Below are the code and all the weights of a small trained network. Each question names an input and a target symbol and asks about switching units off, where a switched-off unit gives its printed mean instead of its output.

import numpy as np


def w(rows, s, z=0):
    codes = np.array(rows[::2]) - 128.0
    scale = np.full(codes.shape[1], s)
    scale[-1] = z or s
    return codes * scale


def f(y):
    return y / 2 * (1 + np.tanh(0.7978845608 * (y + 0.044715 * y**3)))


def softmax(a):
    e = np.exp(a - a.max(-1, keepdims=True))
    return e / e.sum(-1, keepdims=True)


def log_softmax(a):
    a = a - a.max(-1, keepdims=True)
    return a - np.log(np.exp(a).sum(-1, keepdims=True))


def net(x, mask):
    ids = ['ΓΔΘαβεζητφψ'.index(c) for c in x.split()]
    T = len(ids)
    res = E[ids] + P[:T]
    r = res
    for j in range(3):
        rows = slice(2 * j, 2 * j + 2)
        q, k, v = (r @ M[0][rows].T for M in (Q, K, V))
        z = softmax(np.where(np.tri(T) > 0, q @ k.T / 2**0.5, -1e9)) @ v
        o = O[0][rows]
        res = res + np.where(mask[j], z, o[:, -1]) @ o[:, :-1]
    y = f(res @ A[0][:, :-1].T + A[0][:, -1])
    res = res + np.where(mask[3:15], y, B[0][:, -1]) @ B[0][:, :-1]
    return log_softmax(res[-1] @ U[:, :-1].T + U[:, -1])


Q, K, V, O, A, B = {}, {}, {}, {}, {}, {}
E = w([
[187,107,85,70],'Γ',
[1,126,97,102],'Δ',
[129,152,181,74],'Θ',
[100,37,102,230],'α',
[163,67,98,150],'β',
[41,105,139,124],'ε',
[93,3,214,121],'ζ',
[114,98,156,201],'η',
[130,129,246,127],'τ',
[138,94,193,184],'φ',
[91,62,19,97],'ψ',
],0.019)
P = w([
[108,153,120,57],'0',
[81,168,86,185],'1',
[138,124,115,30],'2',
[84,155,74,186],'3',
[159,100,117,22],'4',
[84,147,62,195],'5',
[177,78,123,15],'6',
[75,141,55,195],'7',
[180,62,125,9],'8',
[67,136,41,197],'9',
[189,48,126,5],'10',
[50,134,40,199],'11',
[195,42,125,2],'12',
[42,139,52,196],'13',
],0.0079)
Q[0] = w([
[100,204,140,175],'h0',
[156,251,88,177],'h0',
[120,50,155,107],'h1',
[125,96,209,208],'h1',
[79,140,98,165],'h2',
[75,100,77,66],'h2',
],0.025)
K[0] = w([
[103,198,155,121],'h0',
[215,254,164,126],'h0',
[148,23,78,166],'h1',
[161,81,241,188],'h1',
[63,123,113,194],'h2',
[74,29,94,118],'h2',
],0.022)
V[0] = w([
[60,6,185,150],'h0',
[61,191,249,117],'h0',
[146,95,194,146],'h1',
[103,147,118,70],'h1',
[201,167,157,111],'h2',
[76,19,119,96],'h2',
],0.011)
O[0] = w([
[163,12,150,119,251],'h0',
[1,129,160,83,84],'h0',
[56,67,170,156,142],'h1',
[158,145,155,140,117],'h1',
[163,179,163,138,73],'h2',
[121,180,82,57,214],'h2',
],0.009,0.017)
A[0] = w([
[99,129,46,122,153],'n0',
[127,184,65,98,202],'n1',
[75,71,27,180,255],'n2',
[142,112,56,54,160],'n3',
[162,175,160,181,130],'n4',
[137,177,186,122,39],'n5',
[109,93,103,164,215],'n6',
[145,157,150,12,166],'n7',
[56,158,62,212,47],'n8',
[83,155,152,250,11],'n9',
[125,69,29,158,35],'n10',
[116,102,71,128,157],'n11',
],0.015,0.0061)
B[0] = w([
[155,34,98,142,176],'n0',
[95,215,187,162,158],'n1',
[178,251,55,98,252],'n2',
[150,150,162,43,228],'n3',
[66,134,227,166,130],'n4',
[191,88,78,187,129],'n5',
[103,109,124,59,190],'n6',
[66,76,86,226,171],'n7',
[97,248,202,210,140],'n8',
[90,26,41,113,137],'n9',
[67,34,201,199,231],'n10',
[154,132,152,198,192],'n11',
],0.017,0.031)
U = w([
[123,122,175,162,201],'Γ',
[111,175,146,122,171],'Δ',
[43,106,121,165,54],'Θ',
[155,96,46,225,2],'α',
[227,56,63,135,168],'β',
[208,170,73,72,220],'ε',
[105,152,174,26,138],'ζ',
[103,135,50,157,129],'η',
[73,58,117,91,105],'τ',
[129,90,13,106,102],'φ',
[255,155,144,85,56],'ψ',
],0.0098,0.0069)

Each question gives the input, a string of symbols that net reads in full, and the target symbol t.
The units are the heads (2 rows each of Q, K, V and O) and the neurons (one row each of A and B). Each row of codes is followed by its name. A weight is (code - 128) times the scale printed after its matrix; where a second scale follows, it is the last column's (O, A, B and U).
mask holds one flag per unit, heads first, then neurons. A switched-off unit (its flag False) gives its mean, the last column of its rows in O or B, instead of its output. The means were averaged over made-up inputs and are rounded, as every weight is.
A unit's drop is (log p(t) with every unit on - log p(t) with that unit switched off) / (log p(t) with every unit on - log p(t) with every unit switched off).
The circuit of an input: a set's keep is (log p(t) with only the set's units on - log p(t) with every unit switched off) / (log p(t) with every unit on - log p(t) with every unit switched off). Starting from the 12 units with the biggest drops (on a tie, the unit counted first), units are removed one at a time, each time the one whose removal leaves the highest keep (on an exact tie, the one counted first), for as long as the keep stays at least 0.8.
circuit, biggest first: the units of the circuit, biggest drop first
most important unit: the unit with the biggest drop
k most important neurons: the k neurons with the biggest drops, biggest first
input β φ τ Γ φ Δ β Δ ε η η ε Θ, target α: most important unit : n7
input η α η ψ η ψ ε ε Δ Γ, target Γ: circuit, biggest first : (n1, h1, n2)
input α β Θ, target β: circuit, biggest first : (n2, n10, h2, n1)
input Θ Γ η ζ η Θ τ Γ ψ φ β, target Γ: 2 most important neurons : (n2, n1)
input α η ε η τ η φ η φ ε, target ε: 2 most important neurons : (n2, n7)
input ε ψ β φ ζ τ Θ ψ Γ ε Δ, target Γ: 3 most important neurons : (n1, n3, n7)
input Δ Δ τ, target Θ: 3 most important neurons : (n2, n3, n0)
input α β φ, target β: 4 most important neurons : (n2, n3, n10, n1)
input Θ φ Θ ψ φ φ, target φ: 3 most important neurons : (n9, n10, n3)
input Θ β ε ε φ φ α ψ Δ ε τ, target Γ: circuit, biggest first : (n2, h0)
input ψ ε τ ψ ζ τ α η, target η: circuit, biggest first : (n3, h0, n10)
input ψ τ ε β Θ η Γ β ε Γ φ, target Γ: circuit, biggest first : (h0, h2, n4)
input τ τ β, target ψ: circuit, biggest first : (n7, h0)
input ε ζ Δ Θ φ, target τ: 3 most important neurons : (n3, n2, n1)
input α τ ζ φ ε ζ β Δ τ τ Γ, target τ: 3 most important neurons : (n2, n7, n3)
input β Δ φ τ α α ε, target β: most important unit : n1
input Δ Γ Θ ε, target ε: circuit, biggest first : (n10, h0)
input β β ζ τ Δ α τ ψ Θ φ, target φ: 2 most important neurons : (n10, n9)
input Θ α ε Δ Γ ε Γ α τ ψ η, target Γ: circuit, biggest first : (h2, h0, n4)
input ε α Γ ζ ψ ψ ζ Γ, target Γ: 2 most important neurons : (n1, n3)
input η φ φ τ α ε φ β ζ Δ Γ, target τ: 3 most important neurons : (n7, n2, n3)
input ε ψ ψ Θ Δ φ β ε β Δ ψ τ, target τ: 3 most important neurons : (n2, n3, n9)
input β Θ Δ η φ β ε, target φ: most important unit : n7
